Here is a tiny trained network, its code and every weight. The questions are about switching its units off for an input and a target symbol, where a switched-off unit gives its printed mean instead of its output.

import numpy as np


def w(rows, s, z=0):
    codes = np.array(rows[::2]) - 128.0
    scale = np.full(codes.shape[1], s)
    scale[-1] = z or s
    return codes * scale


def f(y):
    return y / 2 * (1 + np.tanh(0.7978845608 * (y + 0.044715 * y**3)))


def softmax(a):
    e = np.exp(a - a.max(-1, keepdims=True))
    return e / e.sum(-1, keepdims=True)


def log_softmax(a):
    a = a - a.max(-1, keepdims=True)
    return a - np.log(np.exp(a).sum(-1, keepdims=True))


def net(x, mask):
    ids = ['αβγδεζηλξπστφψω'.index(c) for c in x.split()]
    T = len(ids)
    res = E[ids] + P[:T]
    u = 0
    for l in range(2):
        q, k, v = (res @ M[l].T for M in (Q, K, V))
        z = softmax(np.where(np.tri(T) > 0, q @ k.T / 4**0.5, -1e9)) @ v
        res = res + np.where(mask[u], z, O[l][:, -1]) @ O[l][:, :-1]
        u += 1
        y = f(res @ A[l][:, :-1].T + A[l][:, -1])
        res = res + np.where(mask[u : u + 12], y, B[l][:, -1]) @ B[l][:, :-1]
        u += 12
    return log_softmax(res[-1] @ U[:, :-1].T + U[:, -1])


Q, K, V, O, A, B = {}, {}, {}, {}, {}, {}
E = w([
[49,102,76,214,181],'α',
[22,178,80,128,174],'β',
[180,229,11,97,104],'γ',
[148,152,204,30,79],'δ',
[133,54,111,53,94],'ε',
[154,29,133,210,93],'ζ',
[111,58,141,245,165],'η',
[108,108,211,228,149],'λ',
[101,72,29,208,60],'ξ',
[49,158,155,204,176],'π',
[18,116,27,115,140],'σ',
[159,87,236,164,97],'τ',
[171,44,181,107,89],'φ',
[82,164,104,5,113],'ψ',
[74,243,174,68,108],'ω',
],0.011)
P = w([
[49,2,81,66,168],'0',
[86,20,102,97,170],'1',
[114,43,108,118,169],'2',
[126,60,108,132,153],'3',
[132,74,111,146,138],'4',
[140,88,110,157,129],'5',
[144,97,114,165,118],'6',
[149,106,112,174,108],'7',
[151,114,116,184,98],'8',
[154,122,116,190,88],'9',
[157,128,115,196,83],'10',
[156,136,116,202,74],'11',
],0.0067)
Q[0] = w([
[43,250,155,163,186],'L0H1',
[31,140,10,71,22],'L0H1',
[105,78,90,217,255],'L0H1',
[172,146,88,186,64],'L0H1',
],0.0092)
K[0] = w([
[89,240,133,161,206],'L0H1',
[138,150,6,96,144],'L0H1',
[48,83,119,192,152],'L0H1',
[178,131,117,187,132],'L0H1',
],0.011)
V[0] = w([
[108,154,130,185,185],'L0H1',
[84,219,128,102,140],'L0H1',
[42,125,157,174,134],'L0H1',
[101,128,254,137,99],'L0H1',
],0.0081)
O[0] = w([
[176,108,135,37,152,108],'L0H1',
[204,50,128,185,172,52],'L0H1',
[95,133,130,70,3,250],'L0H1',
[82,90,30,80,170,69],'L0H1',
],0.0069,0.0019)
A[0] = w([
[125,41,146,217,181,104],'L0N1',
[46,235,161,175,191,95],'L0N2',
[236,83,215,124,87,105],'L0N3',
[152,117,28,70,62,70],'L0N4',
[130,184,116,28,183,109],'L0N5',
[102,126,227,119,108,2],'L0N6',
[143,162,226,138,169,137],'L0N7',
[53,209,106,86,177,85],'L0N8',
[192,124,124,61,93,83],'L0N9',
[139,60,43,174,128,119],'L0N10',
[222,198,249,158,211,30],'L0N11',
[153,106,133,26,100,94],'L0N12',
],0.012,0.0059)
B[0] = w([
[58,119,130,114,163,175],'L0N1',
[63,115,169,108,162,180],'L0N2',
[56,141,139,114,147,145],'L0N3',
[102,86,210,139,201,177],'L0N4',
[118,125,174,104,107,161],'L0N5',
[63,34,147,157,254,67],'L0N6',
[78,175,125,121,137,135],'L0N7',
[89,79,135,167,136,174],'L0N8',
[80,128,106,115,184,93],'L0N9',
[95,130,185,104,151,249],'L0N10',
[116,141,131,190,69,122],'L0N11',
[54,149,113,178,130,177],'L0N12',
],0.021,0.0016)
Q[1] = w([
[137,119,182,105,232],'L1H1',
[145,72,70,177,159],'L1H1',
[73,32,26,62,109],'L1H1',
[36,145,195,136,4],'L1H1',
],0.015)
K[1] = w([
[162,99,199,135,88],'L1H1',
[93,114,104,155,137],'L1H1',
[104,181,165,92,159],'L1H1',
[157,253,111,142,117],'L1H1',
],0.024)
V[1] = w([
[114,139,52,120,143],'L1H1',
[42,45,97,195,3],'L1H1',
[151,132,215,237,161],'L1H1',
[221,98,111,112,190],'L1H1',
],0.0065)
O[1] = w([
[109,138,148,114,104,110],'L1H1',
[133,254,179,128,215,240],'L1H1',
[97,137,65,179,157,112],'L1H1',
[113,92,99,148,32,4],'L1H1',
],0.0089,0.0048)
A[1] = w([
[144,104,152,105,139,196],'L1N1',
[170,125,118,47,97,215],'L1N2',
[179,72,156,202,68,43],'L1N3',
[149,72,104,134,133,164],'L1N4',
[217,163,146,119,116,153],'L1N5',
[128,70,104,140,119,201],'L1N6',
[62,89,150,89,184,1],'L1N7',
[143,123,132,92,56,48],'L1N8',
[78,59,73,71,111,69],'L1N9',
[76,71,144,92,196,181],'L1N10',
[136,74,5,111,159,133],'L1N11',
[106,100,145,147,98,91],'L1N12',
],0.018,0.0074)
B[1] = w([
[122,150,115,156,125,167],'L1N1',
[122,98,155,179,144,140],'L1N2',
[168,174,193,126,210,132],'L1N3',
[122,99,55,98,120,125],'L1N4',
[119,104,109,120,155,147],'L1N5',
[149,158,53,155,90,135],'L1N6',
[176,56,92,95,88,187],'L1N7',
[109,45,114,95,16,126],'L1N8',
[155,113,188,205,164,139],'L1N9',
[109,163,129,119,116,253],'L1N10',
[77,143,114,1,195,131],'L1N11',
[183,144,116,82,129,132],'L1N12',
],0.032,0.012)
U = w([
[64,227,185,201,183,212],'α',
[143,136,135,85,156,13],'β',
[136,147,129,93,156,3],'γ',
[150,133,140,93,145,40],'δ',
[143,133,136,90,154,30],'ε',
[150,129,137,88,160,42],'ζ',
[150,117,34,94,208,179],'η',
[96,121,56,186,101,125],'λ',
[188,206,94,106,150,16],'ξ',
[140,140,140,93,157,18],'π',
[143,144,129,91,156,14],'σ',
[140,135,133,88,153,17],'τ',
[97,255,123,43,40,214],'φ',
[185,156,95,139,129,86],'ψ',
[140,134,134,94,150,19],'ω',
],0.0073,0.005)

Each question gives the input, a string of symbols that net reads in full, and the target symbol t.
The units are the heads (4 rows each of Q, K, V and O) and the neurons (one row each of A and B). Each row of codes is followed by its name. A weight is (code - 128) times the scale printed after its matrix; where a second scale follows, it is the last column's (O, A, B and U).
mask holds one flag per unit, layer by layer, with each layer's heads first. A switched-off unit (its flag False) gives its mean, the last column of its rows in O or B, instead of its output. The means were averaged over made-up inputs and are rounded, as every weight is.
A unit's drop is (log p(t) with every unit on - log p(t) with that unit switched off) / (log p(t) with every unit on - log p(t) with every unit switched off).
The circuit of an input: a set's keep is (log p(t) with only the set's units on - log p(t) with every unit switched off) / (log p(t) with every unit on - log p(t) with every unit switched off). Starting from the 12 units with the biggest drops (on a tie, the unit counted first), units are removed one at a time, each time the one whose removal leaves the highest keep (on an exact tie, the one counted first), for as long as the keep stays at least 0.8.
units of the circuit, in order: the units of the circuit, biggest drop first
k most important neurons: the k neurons with the biggest drops, biggest first
k most important neurons of layer l: the k neurons of layer l with the biggest drops, biggest first
input ξ ω ω ξ, target α: units of the circuit, in order	(L1N7)
input ε ψ ψ δ λ α λ ζ γ α, target η: 2 most important neurons	(L1N11 L0N4)
input ψ ψ φ, target φ: units of the circuit, in order	(L1N10 L0N3)
input ω δ ω, target α: 3 most important neurons	(L0N1 L0N4 L0N10)
input β ε ω λ, target φ: 2 most important neurons	(L0N1 L1N10)
input ω ε α ψ ε γ ζ, target ψ: 3 most important neurons	(L1N9 L0N10 L1N6)
input λ τ ζ φ α δ η α π τ, target α: 2 most important neurons	(L0N4 L1N7)
input α α τ ξ ζ, target φ: units of the circuit, in order	(L0N1 L1N10)
input ξ γ γ α β ξ λ, target φ: units of the circuit, in order	(L1N10 L0N1)
input ω γ ξ, target ξ: units of the circuit, in order	(L0H1 L1H1 L1N3 L1N6)
input δ ξ ξ ψ ω λ ω α γ β, target η: 4 most important neurons of layer 0	(L0N8 L0N4 L0N2 L0N12)
input ψ τ ω τ δ γ δ, target α: 3 most important neurons	(L0N11 L1N9 L1N7)
input ω ω ξ ψ ξ ω π τ, target φ: units of the circuit, in order	(L0N3 L1N10)
input ε λ ω ξ ζ λ π η η γ σ τ, target η: most important neuron	(L0N6)
input ψ ω ω δ ω ψ γ α ω α, target φ: 4 most important neurons	(L0N11 L0N7 L0N1 L0N4)
input β ξ ξ, target α: 2 most important neurons	(L0N2 L1N7)
input δ ε α π ε ψ α η ω ψ σ ζ, target φ: 2 most important neurons of layer 0	(L0N3 L0N1)
input σ φ π ζ λ δ γ γ ξ σ, target α: 4 most important neurons of layer 0	(L0N11 L0N10 L0N2 L0N4)
input ψ ζ π π σ ξ δ α τ λ η, target φ: 4 most important neurons	(L0N1 L0N10 L1N9 L1N10)
input λ ψ β ξ γ ξ ξ ω ξ, target ξ: 2 most important neurons	(L1N3 L0N2)
input ψ ξ ε β β τ α φ β, target α: 2 most important neurons of layer 0	(L0N2 L0N1)
input ζ ψ β ε λ ε σ ω ζ σ, target α: 2 most important neurons of layer 1	(L1N7 L1N12)
